Below are the code and all the weights of a small trained network. Each question names an input and a class and asks about switching units off, where a switched-off unit gives its printed mean instead of its output.

import numpy as np


def w(rows, s, z=0):
    codes = np.array(rows[::2]) - 128.0
    scale = np.full(codes.shape[1], s)
    scale[-1] = z or s
    return codes * scale


def f(y):
    return np.maximum(y, 0)


def log_softmax(a):
    a = a - a.max(-1, keepdims=True)
    return a - np.log(np.exp(a).sum(-1, keepdims=True))


def net(x, mask):
    res = np.array(x, float).reshape(1, 4) / 4 @ E
    y = f(res @ A[0][:, :-1].T + A[0][:, -1])
    res = res + np.where(mask, y, B[0][:, -1]) @ B[0][:, :-1]
    return log_softmax(res[-1] @ U[:, :-1].T + U[:, -1])


A, B = {}, {}
E = w([
[149,131,120,120,172,148,85,69,108,9],'x0',
[195,112,56,183,169,103,165,202,140,133],'x1',
[20,129,101,106,170,129,94,190,123,105],'x2',
[128,128,128,130,128,130,128,127,126,128],'x3',
],0.013)
A[0] = w([
[114,129,156,120,110,131,142,101,123,147,72],'N0',
[174,128,131,131,112,132,109,129,114,175,100],'N1',
[224,128,117,149,96,122,171,146,127,244,136],'N2',
[103,129,167,108,85,121,120,84,125,153,68],'N3',
[177,127,115,134,154,141,122,108,127,71,50],'N4',
[84,134,177,111,95,135,125,64,131,159,117],'N5',
[230,128,167,129,85,131,141,38,128,130,52],'N6',
[65,129,100,123,160,127,116,202,126,123,16],'N7',
[176,126,74,147,175,121,136,204,132,84,8],'N8',
[61,127,152,125,89,123,143,166,136,249,47],'N9',
[167,130,116,137,144,134,120,111,112,62,27],'N10',
[177,127,136,130,110,130,127,90,130,127,148],'N11',
[105,129,161,125,99,147,125,79,125,162,56],'N12',
[138,128,135,130,156,117,152,137,135,136,128],'N13',
[91,132,151,110,132,137,123,90,128,85,103],'N14',
[188,133,146,140,111,136,131,79,116,147,161],'N15',
[91,129,141,129,104,129,139,157,129,224,167],'N16',
[55,127,130,123,153,135,88,110,121,49,111],'N17',
[54,136,143,117,123,130,114,85,116,109,79],'N18',
[177,123,109,142,119,129,139,177,130,172,143],'N19',
],0.019,0.015)
B[0] = w([
[141,112,86,148,113,132,136,126,152,117,148],'N0',
[148,100,166,120,133,132,110,138,143,129,160],'N1',
[164,126,252,149,127,125,136,151,229,127,252],'N2',
[168,115,100,129,116,103,153,144,140,156,170],'N3',
[167,109,95,159,130,102,164,145,131,152,164],'N4',
[143,116,44,148,132,104,150,131,106,137,197],'N5',
[53,151,81,92,150,146,93,103,50,98,213],'N6',
[199,113,35,170,113,111,168,138,155,150,165],'N7',
[59,153,12,93,146,152,104,96,34,108,173],'N8',
[55,147,84,94,143,141,96,111,64,104,211],'N9',
[165,118,55,160,93,121,154,151,165,165,159],'N10',
[125,130,51,132,122,120,140,135,123,133,179],'N11',
[161,129,100,163,119,136,148,146,146,146,162],'N12',
[165,152,128,151,115,112,73,128,126,139,144],'N13',
[106,144,166,110,147,150,106,138,146,111,175],'N14',
[147,124,57,143,122,125,146,135,98,151,198],'N15',
[152,130,12,138,134,131,136,116,81,124,216],'N16',
[81,138,194,98,123,138,109,108,103,126,210],'N17',
[126,130,217,114,136,138,100,128,156,101,176],'N18',
[149,94,175,126,95,112,159,126,161,149,190],'N19',
],0.023,0.027)
U = w([
[177,121,88,164,120,97,154,152,125,150,133],'0',
[69,157,113,78,157,141,87,105,68,98,208],'1',
[133,131,248,97,121,138,86,146,178,110,1],'2',
],0.015,0.003)

Each question gives the input, the list of numbers given to net, and the class t.
The units are the neurons (one row each of A and B). Each row of codes is followed by its name. A weight is (code - 128) times the scale printed after its matrix; where a second scale follows, it is the last column's (A, B and U).
mask holds one flag per neuron, in row order. A switched-off neuron (its flag False) gives its mean, the last column of its row in B, instead of its output. The means were averaged over made-up inputs and are rounded, as every weight is.
A unit's drop is (log p(t) with every unit on - log p(t) with that unit switched off) / (log p(t) with every unit on - log p(t) with every unit switched off).
The circuit of an input: a set's keep is (log p(t) with only the set's units on - log p(t) with every unit switched off) / (log p(t) with every unit on - log p(t) with every unit switched off). Starting from the 12 units with the biggest drops (on a tie, the unit counted first), units are removed one at a time, each time the one whose removal leaves the highest keep (on an exact tie, the one counted first), for as long as the keep stays at least 0.8.
units of the circuit, in order: the units of the circuit, biggest drop first
most important unit: the unit with the biggest drop
top k neurons: the k neurons with the biggest drops, biggest first
drop when u is switched off: that unit's drop, to one decimal
input [-4,5,-3,8], class 2: units of the circuit, in order	[N2]
input [1,0,-3,4], class 1: top 3 neurons	[N7, N2, N10]
input [1,5,4,8], class 1: top 4 neurons	[N8, N2, N10, N5]
input [-5,0,3,7], class 1: top 3 neurons	[N9, N10, N4]
input [1,-2,7,8], class 2: top 4 neurons	[N6, N9, N8, N16]
input [0,-8,-1,0], class 0: top 4 neurons	[N3, N5, N9, N12]
input [8,1,-1,3], class 0: top 2 neurons	[N10, N4]
input [-5,-5,0,3], class 0: top 4 neurons	[N6, N17, N3, N8]
input [-1,1,8,-8], class 0: top 4 neurons	[N7, N6, N8, N14]
input [-1,-5,-2,-3], class 0: top 2 neurons	[N17, N9]
input [1,-1,-4,0], class 1: top 2 neurons	[N6, N7]
input [2,-1,1,0], class 2: drop when N8 is switched off	0.4
input [-6,2,-5,-7], class 2: drop when N17 is switched off	0.0
input [-5,1,-8,-1], class 2: most important unit	N2
input [1,5,4,3], class 1: drop when N4 is switched off	0.5
input [4,8,3,-4], class 1: drop when N5 is switched off	0.1
